Below is a small trained network, with its code and all its weights. Each question gives an input and a class and asks what happens when units are switched off, that is, made to give their printed mean instead of their output.

import numpy as np


def w(rows, s, z=0):
    codes = np.array(rows[::2]) - 128.0
    scale = np.full(codes.shape[1], s)
    scale[-1] = z or s
    return codes * scale


def norm(h):
    return h / np.sqrt((h * h).mean(-1, keepdims=True) + 1e-5)


def f(y):
    return np.maximum(y, 0)


def log_softmax(a):
    a = a - a.max(-1, keepdims=True)
    return a - np.log(np.exp(a).sum(-1, keepdims=True))


def net(x, mask):
    res = np.array(x, float).reshape(1, 7) / 4 @ E
    u = 0
    for l in range(2):
        y = f(norm(res) @ A[l][:, :-1].T + A[l][:, -1])
        res = res + np.where(mask[u : u + 7], y, B[l][:, -1]) @ B[l][:, :-1]
        u += 7
    return log_softmax(norm(res)[-1] @ U[:, :-1].T + U[:, -1])


A, B = {}, {}
E = w([
[148,191,129,134,195,169,164],'x0',
[124,147,136,124,112,120,121],'x1',
[133,105,108,133,151,150,122],'x2',
[127,121,140,139,123,119,155],'x3',
[150,97,226,120,142,172,124],'x4',
[9,128,139,162,141,132,116],'x5',
[129,122,124,130,132,133,131],'x6',
],0.012)
A[0] = w([
[35,191,132,131,189,174,165,54],'L0N1',
[176,35,83,124,42,65,98,106],'L0N2',
[203,209,96,122,196,115,180,43],'L0N3',
[153,105,248,83,140,216,118,218],'L0N4',
[215,107,126,75,94,128,120,29],'L0N5',
[50,60,217,144,121,146,76,243],'L0N6',
[2,139,54,120,130,116,149,6],'L0N7',
],0.0099,0.0021)
B[0] = w([
[57,188,60,187,165,116,183,224],'L0N1',
[101,209,78,124,210,85,126,218],'L0N2',
[160,147,152,62,81,196,138,223],'L0N3',
[134,131,175,234,119,149,60,254],'L0N4',
[103,99,82,170,148,43,124,198],'L0N5',
[107,75,110,91,63,163,111,234],'L0N6',
[245,111,165,143,155,92,100,216],'L0N7',
],0.012,0.0085)
A[1] = w([
[99,117,90,95,146,86,181,221],'L1N1',
[180,120,110,40,71,186,164,3],'L1N2',
[199,129,214,136,122,187,65,102],'L1N3',
[125,137,69,120,166,109,130,184],'L1N4',
[53,44,136,50,77,166,156,42],'L1N5',
[171,21,120,125,120,8,86,95],'L1N6',
[149,156,83,129,132,130,182,159],'L1N7',
],0.016,0.0012)
B[1] = w([
[246,124,164,112,175,148,120,181],'L1N1',
[108,56,144,170,78,160,50,189],'L1N2',
[126,158,79,54,169,50,202,239],'L1N3',
[137,121,203,55,77,92,212,222],'L1N4',
[252,112,90,60,104,120,81,164],'L1N5',
[13,158,148,225,137,243,162,254],'L1N6',
[142,71,109,73,129,63,47,210],'L1N7',
],0.012,0.01)
U = w([
[208,175,174,37,149,52,214,73],'0',
[52,137,196,199,99,181,175,59],'1',
[188,62,132,30,9,180,71,255],'2',
],0.011,0.00089)

Each question gives the input, the list of numbers given to net, and the class t.
The units are the neurons (one row each of A and B). Each row of codes is followed by its name. A weight is (code - 128) times the scale printed after its matrix; where a second scale follows, it is the last column's (A, B and U).
mask holds one flag per neuron, layer by layer. A switched-off neuron (its flag False) gives its mean, the last column of its row in B, instead of its output. The means were averaged over made-up inputs and are rounded, as every weight is.
A unit's drop is (log p(t) with every unit on - log p(t) with that unit switched off) / (log p(t) with every unit on - log p(t) with every unit switched off).
The circuit of an input: a set's keep is (log p(t) with only the set's units on - log p(t) with every unit switched off) / (log p(t) with every unit on - log p(t) with every unit switched off). Starting from the 12 units with the biggest drops (on a tie, the unit counted first), units are removed one at a time, each time the one whose removal leaves the highest keep (on an exact tie, the one counted first), for as long as the keep stays at least 0.8.
circuit, biggest first: the units of the circuit, biggest drop first
k most important neurons: the k neurons with the biggest drops, biggest first
k most important neurons of layer l: the k neurons of layer l with the biggest drops, biggest first
drop when u is switched off: that unit's drop, to one decimal
input [-5,3,-3,4,8,-6,-4], class 1: circuit, biggest first -> (L1N6)
input [1,-6,1,4,-4,3,-1], class 0: 3 most important neurons of layer 0 -> (L0N1 L0N4 L0N6)
input [2,5,3,-5,-6,-4,-4], class 2: circuit, biggest first -> (L0N3 L1N2)
input [-8,-4,-6,-7,-2,1,3], class 1: 2 most important neurons of layer 0 -> (L0N1 L0N3)
input [-8,-4,7,4,-7,-1,4], class 0: 2 most important neurons of layer 0 -> (L0N2 L0N4)
input [-2,4,1,5,1,6,7], class 2: 2 most important neurons -> (L0N6 L1N5)
input [5,0,2,-4,-7,0,-3], class 2: 2 most important neurons of layer 1 -> (L1N2 L1N3)
input [0,-7,-6,-8,2,4,-5], class 2: 3 most important neurons -> (L0N6 L0N2 L1N6)
input [-7,-4,1,-3,-2,-1,4], class 0: 2 most important neurons of layer 0 -> (L0N2 L0N4)
input [2,4,-3,0,-3,7,-1], class 0: 3 most important neurons -> (L0N1 L0N4 L1N6)
input [5,-4,-4,-6,-8,-2,4], class 2: 2 most important neurons -> (L0N3 L1N2)
input [-3,1,-5,-2,8,-8,-3], class 1: 2 most important neurons -> (L0N5 L1N6)
input [-2,2,-5,3,7,-8,-2], class 1: circuit, biggest first -> (L0N5 L1N6)
input [-4,3,3,6,8,-7,-1], class 1: circuit, biggest first -> (L1N6)
input [7,8,7,4,0,0,-5], class 2: 3 most important neurons of layer 0 -> (L0N3 L0N2 L0N7)
input [0,-7,5,5,0,-1,2], class 0: 4 most important neurons -> (L0N6 L1N6 L0N5 L0N7)
input [5,0,-8,-4,-1,2,5], class 0: 3 most important neurons -> (L0N1 L0N4 L1N6)
input [-2,7,1,5,7,-5,-1], class 1: 3 most important neurons -> (L0N5 L1N6 L0N3)
input [7,-3,5,0,-4,-3,-3], class 2: 2 most important neurons -> (L0N3 L1N2)
input [2,7,-5,-3,-2,2,7], class 0: most important neuron -> (L0N4)
input [-6,-2,1,4,2,-7,3], class 1: 2 most important neurons -> (L1N6 L0N1)
input [-1,-2,-5,7,2,8,3], class 2: 2 most important neurons -> (L0N6 L1N5)
input [8,-2,-5,7,-7,-1,-4], class 2: 2 most important neurons of layer 1 -> (L1N2 L1N3)
input [4,-8,1,-4,-8,-2,4], class 2: 2 most important neurons -> (L0N3 L1N2)
input [8,8,1,4,-7,8,4], class 0: drop when L1N6 is switched off -> 0.1
input [-5,-3,2,-1,-4,-2,8], class 0: drop when L0N2 is switched off -> 2.4
